The symbols move the nodes like this.
q459: §>q151, @>q846, +>q809, ^>q155, ~>q34
q672: §>q721, @>q261, +>q915, ^>q201, ~>q698
q155: §>q64, @>q20, +>q305, ^>q177, ~>q459
q46: §>q861, @>q84, +>q518, ^>q893, ~>q731
q618: §>q921, @>q518, +>q376, ^>q903, ~>q788
q822: §>q698, @>q408, +>q521, ^>q721, ~>q290
q15: §>q376, @>q921, +>q34, ^>q846, ~>q239
q518: §>q201, @>q46, +>q618, ^>q290, ~>q721
q809: §>q893, @>q459, +>q152, ^>q305, ~>q861
q706: §>q846, @>q903, +>q151, ^>q676, ~>q376
q456: §>q903, @>q152, +>q846, ^>q126, ~>q921
q921: §>q618, @>q201, +>q15, ^>q456, ~>q915
q201: §>q518, @>q861, +>q921, ^>q152, ~>q672
q731: §>q261, @>q847, +>q721, ^>q46, ~>q408
q408: §>q305, @>q64, +>q822, ^>q731, ~>q893
q126: §>q521, @>q698, +>q20, ^>q915, ~>q456
q239: §>q149, @>q915, +>q177, ^>q15, ~>q20
q152: §>q290, @>q809, +>q456, ^>q698, ~>q201
q893: §>q809, @>q151, +>q290, ^>q408, ~>q46
q676: §>q20, @>q521, +>q64, ^>q149, ~>q706
q64: §>q155, @>q676, +>q408, ^>q847, ~>q151
q788: §>q915, @>q721, +>q149, ^>q618, ~>q521
q847: §>q177, @>q149, +>q731, ^>q84, ~>q64
q151: §>q459, @>q706, +>q893, ^>q64, ~>q84
q261: §>q731, @>q177, +>q672, ^>q861, ~>q305
q903: §>q456, @>q290, +>q706, ^>q521, ~>q618
q861: §>q46, @>q34, +>q201, ^>q809, ~>q261
q20: §>q676, @>q126, +>q155, ^>q239, ~>q846
q698: §>q822, @>q305, +>q126, ^>q672, ~>q152
q305: §>q408, @>q155, +>q698, ^>q261, ~>q809
q915: §>q788, @>q672, +>q239, ^>q921, ~>q126
q177: §>q847, @>q239, +>q261, ^>q34, ~>q155
q149: §>q239, @>q788, +>q847, ^>q376, ~>q676
q521: §>q126, @>q822, +>q676, ^>q788, ~>q903
q290: §>q152, @>q893, +>q903, ^>q822, ~>q518
q84: §>q34, @>q376, +>q46, ^>q151, ~>q847
q376: §>q15, @>q618, +>q84, ^>q706, ~>q149
q34: §>q84, @>q15, +>q861, ^>q459, ~>q177
q721: §>q672, @>q731, +>q788, ^>q518, ~>q822
q846: §>q706, @>q456, +>q459, ^>q20, ~>q15

The rows follow the links: the fewer symbols apart two nodes are, the more alike their rows tend to be.

Each row is also shifted at random along 3 hidden directions that mean nothing.

Some nodes, each with a row of numbers:
q861:   1    5   -5   -5    5   -3   24  -33  -35    0    3  -43  -17   19   -2   10   13    8    7   18   13   14   21   25    8  -13    0    2   30  -16   38   28   11  -14   26   -1   -2  -14    1   -1   19   15  -25   16   -7   14   -4   -2  -11    5   16   32  -11    9  -21    6
q84:  -2  -12  -10   -2  -22   19    6  -15    0    0  -16    5   -3   21    3  -10  -11    7   22   25  -12   19   14  -26    4    0   -6   16  -12   -2  -30  -14   -7   25  -16   -2   11  -16  -17   23  -10  -16  -13   26   12    4  -23  -10  -13   -3  -22   27  -13   24   12   -3
q64:  -8   -5  -16   13  -15   20    3  -12    4   13   13   29  -10   -8   -6   15   -3   15  -12   -6  -16    3   -3  -11   10   14  -18  -33    4   27  -27    5    5   14   -3   14   14   11   20    7   -4   -6   11   20  -10   19    7   -2   22  -12   14   -9  -13   22    9   -5
q809:  17    7  -13   -4    7  -10   12   -2   -2  -17    6   -2    6  -23   -4   22   -7    6   26   19   -2   -1    5    9  -17   -6   -6   31    9   -9   -5   36   -1    9    5   -9   14    7  -11  -24   23   12   -2  -18    2   14    6   23  -12   -4    9   23   21    3  -10   -1
q46:  10    1   -5   -1  -12    0  -11  -28  -15   -8   -5  -11   -9   26   -8  -19  -16  -23   -2    3   -5   17   10  -13    8   -6    1   -7    9   -4  -15   27   17   12   -9   10   10    5  -29   25    9  -17  -31   29    6   12    5    1   -4  -10   -6   22  -10    6   -5   21
q126:   0   10   12    8   19  -18   26   30   -9    9  -10    8    6  -11    0   25   24    8    5    0    2  -13   28   19   -6    6    0   19   -5  -23   20  -35   -2  -28    8   -7  -18  -12   27   -7  -15   16   31  -30   -5  -14   -4    6   -2   -5    2   -7  -14  -11    2  -39
q155:  -8   -5   -5   -4    5   15   25    3    5  -15   10   25   17  -22   -6   20   16   29    7   13    6    8    7    9  -11   18  -25   22   -2    0  -13   -8   -3  -14   13   -6    5  -10   28  -16   14   13   24  -12    3    9   -8    5    1    2    1    9   -1    5  -10  -34
q290:  18    7   -1    0   -4  -24  -19   14   14   16   26    8  -27   -3   10    4  -28  -36   22   19   -8  -17   36  -15    7  -11   18  -19   15    0   14   11    5   16   -7    1   -9   13  -18   10  -16   -1  -17  -19  -12   18   16   36    5   -9   14   -7   -3    1   59   12
q618:  10    1   10    7  -11  -13   -8   -9  -19   -9  -48  -12    5   25   -8  -22  -13  -17  -35  -29   -4   -2  -11   -7  -18  -14   17   -6  -11  -14    7  -15    6   16  -25  -33    6   -3  -28   28  -18  -24  -24   16   -7  -30  -10  -22    2   -6  -20   -6    3    1  -31   22
q177: -17    4   -8    5   -2   22   27  -28   -5   -5   13  -17    9    1    4   14   20   37    4   -7   12   24  -14   22   15   16  -29    5    6    5    0    7   -5  -25   29    7    7  -17   16  -10   15   10    9   22   14    5  -12  -20    4   15    9   14    3   10  -26   -8
q846:  12   -4    4   29   -2   -6   12   11   14   34   37  -20  -13  -12   24   43   -4   27   28   16    1    0   37   27    4   -7   14  -10   27   23   31  -19  -10    3   22   -8  -11  -21   25  -15   16    9    2   -9  -44   -3   -5   -8   -8   10   17    1    0    8   35   -7
q34:   3    1   -4    7   -2   17   31  -32  -17  -11   -7  -20   -3    0    8    8    4   35    7   14   14   20   -4   16  -10  -13  -13   20    8    2   15    8   -8    6    9  -19   19  -21   -1   -7   26    5  -18   24   -2   -3  -19  -21  -15   13   -8   25    3   17  -42   -2
q20: -12   -4    6    9   22    4   16   21    1   -4  -10   20   13  -26    5   27   13   27    6  -10   -2  -13  -14   15  -15   -7   -5    6   -4   -3   -3  -20  -12    0    8  -14   -5  -14   31   -7    8    6   25  -23  -14  -24  -14  -11    7    2   -4  -12    1   -4  -19  -27
q149: -23   -6    9    7  -22   23  -13   -7   21   16    6    6    1   -1   -1  -17   -1   -1  -13  -14    0    0  -27   -3   22   12   -6  -37   -3   30  -23  -27   -4    5  -12   20   -3   -7   -3   15   -1   -5   14   27   -6   -2   -6  -22   16   12  -11  -16    7   -5   18   17
q893:  13   -8  -14  -11   -5   -3   -7  -12  -15    5   12   21  -11   10   -4   17  -28  -21    4    7  -10    2   31  -22    5   -6    3  -11   16    5   -4   31    4   16  -16    0   10   19  -12   19   -9  -11  -16    5   -2   17   12   17   -4   -6   13   13  -14   20   15   -1

Start here and follow the symbols in turn, left to right. Where do you end up?
Answers are names.
 21   -1   18   -7   -8  -23  -21   32   50  -10  -10  -23   17  -22   19  -31  -17    4   31   15   21   -2  -32    7  -17  -12    8   45  -23  -18  -14  -22  -20   -4   -9   -3  -20   -4  -35  -20    4   19  -16  -38   15  -18  -18    2  -29   30  -10    1   38  -43   22   21
+ § ~ -> q149
-10    1   10   -6    5   11    8   21   22   -2   -6  -17   26  -15   16  -16   20   30    7    5   11   11  -23    6   -4   10  -11   25  -22   -2  -24  -40  -11  -15   10    1  -12  -17    6  -23    8   15   16    1   23  -17  -17  -17  -12   19  -18  -13   16  -32    2  -15
§ § @ § -> q788
 -1  -11   -5   21  -19    7  -28    2   33   -5   -9   16    2   -4  -10    4  -29   10  -26  -25  -15  -11  -29    2    3  -19   16  -13    6   40  -18    4   -5   40  -27   -8   27    9  -17   11    7  -29   -2   -5  -26   -8    1   -6    9   -2   -4  -13   14   -4   -3   38
~ + -> q84
-20  -16    2   -8  -20   28   -1  -24  -15  -11  -24   21   15   20   -7  -14   11    3    2  -12  -10   15   -1  -40   -3   11  -18   10  -26  -10  -33  -18   12   -8   -9    8   16   -8   -2   11  -15  -13    2   38   25    9  -13  -21    4   -5  -26   11  -13   22  -21  -24
~ ~ § -> q459
 -6    9   19  -12    3    3  -13   34   27    1   -1  -11   21   -5   17  -31   17    0   30   -4   18    1  -37   11   -5    4   -9   33  -30  -28   -9  -30   -6  -23   12    9  -20  -10   -9  -17    1   13   14  -34   30   -7  -15  -12   -7   16  -10  -19   19  -41   19  -12
~ ~ -> q456
 13   14    9   -9   10  -19   16    4  -20  -18  -34  -27   12    5    8  -28    6  -17   20   20    6    2    1   -2  -16   -3   10   56  -14  -48   10    4   -6  -19  -10  -17  -10  -14  -27   -6    0   10  -11  -16   27   -9   -8    2  -26    8  -12   22    8  -27  -24   -3
@ ~ ^ -> q861
-10  -14    3    4  -17   16  -37   21   44   -3    6   38   12  -21    1   -5  -19    3    4  -11  -14  -11  -25  -26   -2    8   -5   -4  -32   24  -39  -25   -5   13  -18   15    6   -4    2    6   -9  -13   28  -22   -3    1   -3    0   15   -8  -14  -35   13   -8   24   -4
§ ~ -> q846
  2  -16   -7    2  -18   10   -3   -6    9  -14   -4   39    5    0   -4   15  -23   -2   15   20  -21    5   16  -35   -9   -3    4   12  -16   13  -33    4   -9   34  -19   -4   22    6   -3   12    1  -13   -2    4  -12  -11   -9   11   -5  -15  -15   14    4   28   -3   -4
~ § ^ -> q459
 -9    9   15    0  -13    6  -28   10   22   -6  -18    5   12   13    3  -51   -1  -18   -9  -25   -3    0  -44  -20    4    5   -1  -11  -23    4  -34  -23    0   -7  -20   11  -10   13  -11    9  -20  -15    7  -11   18  -14   -3  -11   18    6  -21  -30    2  -29   19   20
@ § -> q672
 -8   11    7  -11   12  -19    5    6   -6  -17   -5  -17    1   -8    4  -30   26   -3  -10   -8   13   -7  -25   26    9    8  -16    8   -4  -25   16   19   10  -28   11    9  -12   13    3  -17   11   20    6   -8   29    8   10    8    3   14    5   -9   16  -35  -18   15
§ § ^ -> q201
-11    3   -8  -10  -17   18  -16  -17    1    7   25    9   -7   16   -4  -27    2  -26   -3   -2    3   10   -8  -21   22   13  -16  -29   -3   -1  -27   19    3  -16   -3   28   -3    6   -8   15   -3  -10   -8   20   24   33   12   -6   -2    2    1   -4    1   -5   18   23
^ + -> q518
  2    3   -8   -4   17   -5  -19    0  -14   -2   -5   13   -8    9  -14   -1   -3  -36  -37  -25   -3  -13   -2    0   15    2    4  -52    4    7    7   22   17   -3   -8    1   13   23   10    4  -19   -3    1    4   -4   11   39   21   29  -21   19  -22   -6    4    9   12
@ § -> q305
 20    4   10   -4   -2  -12   -4    1   -7   12   -2  -28  -20   21   -4  -25  -10  -29    9   11    2    2   19  -21   15   -9   20  -20    3  -17   19   -1   10    5  -12    9   -9    3  -25   28  -23   -1  -31   15    1    4   -6   12  -13   -4    0   14  -15   11   18   12
^ § -> q152
-11    7   -7  -10   11   -1   16  -22  -18    8   20  -17   -4    0   -3   -9   19    5    0    3   20   16  -17   19   12   16  -24    3   15   -7   11   29    8  -32   21   14   -7   -2   10  -17   13   21    4   14   25   19    8    0    9    7   18    8    6  -10  -14    1
~ @ -> q155
 -7   -4  -16  -19   -7   12  -13   -7   -7  -13   -5   41   13   -1   -7    1    0  -23  -12  -10  -11   -2   -1  -29    0   18   -7  -10  -10    3  -37   28    0   -3  -11   24   26   18   -2   15   -3  -14    8   10   14   20   22   14   10  -25   -6   -4    0   12   -8   -4
^ + -> q721
 19   13   -2   -6   27  -30    4   19   -8  -10    1   -5   -4   -9    1   21   -8   -9    6   16    0  -12   22   24   -5  -15   18    9   18   -7   22   14   -3   -4   11   -7   -7    6   -1  -13    6   11   -7  -31   -1    1   15   25  -13   -9   16    9    9  -17    5    1
~ § ~ -> q721
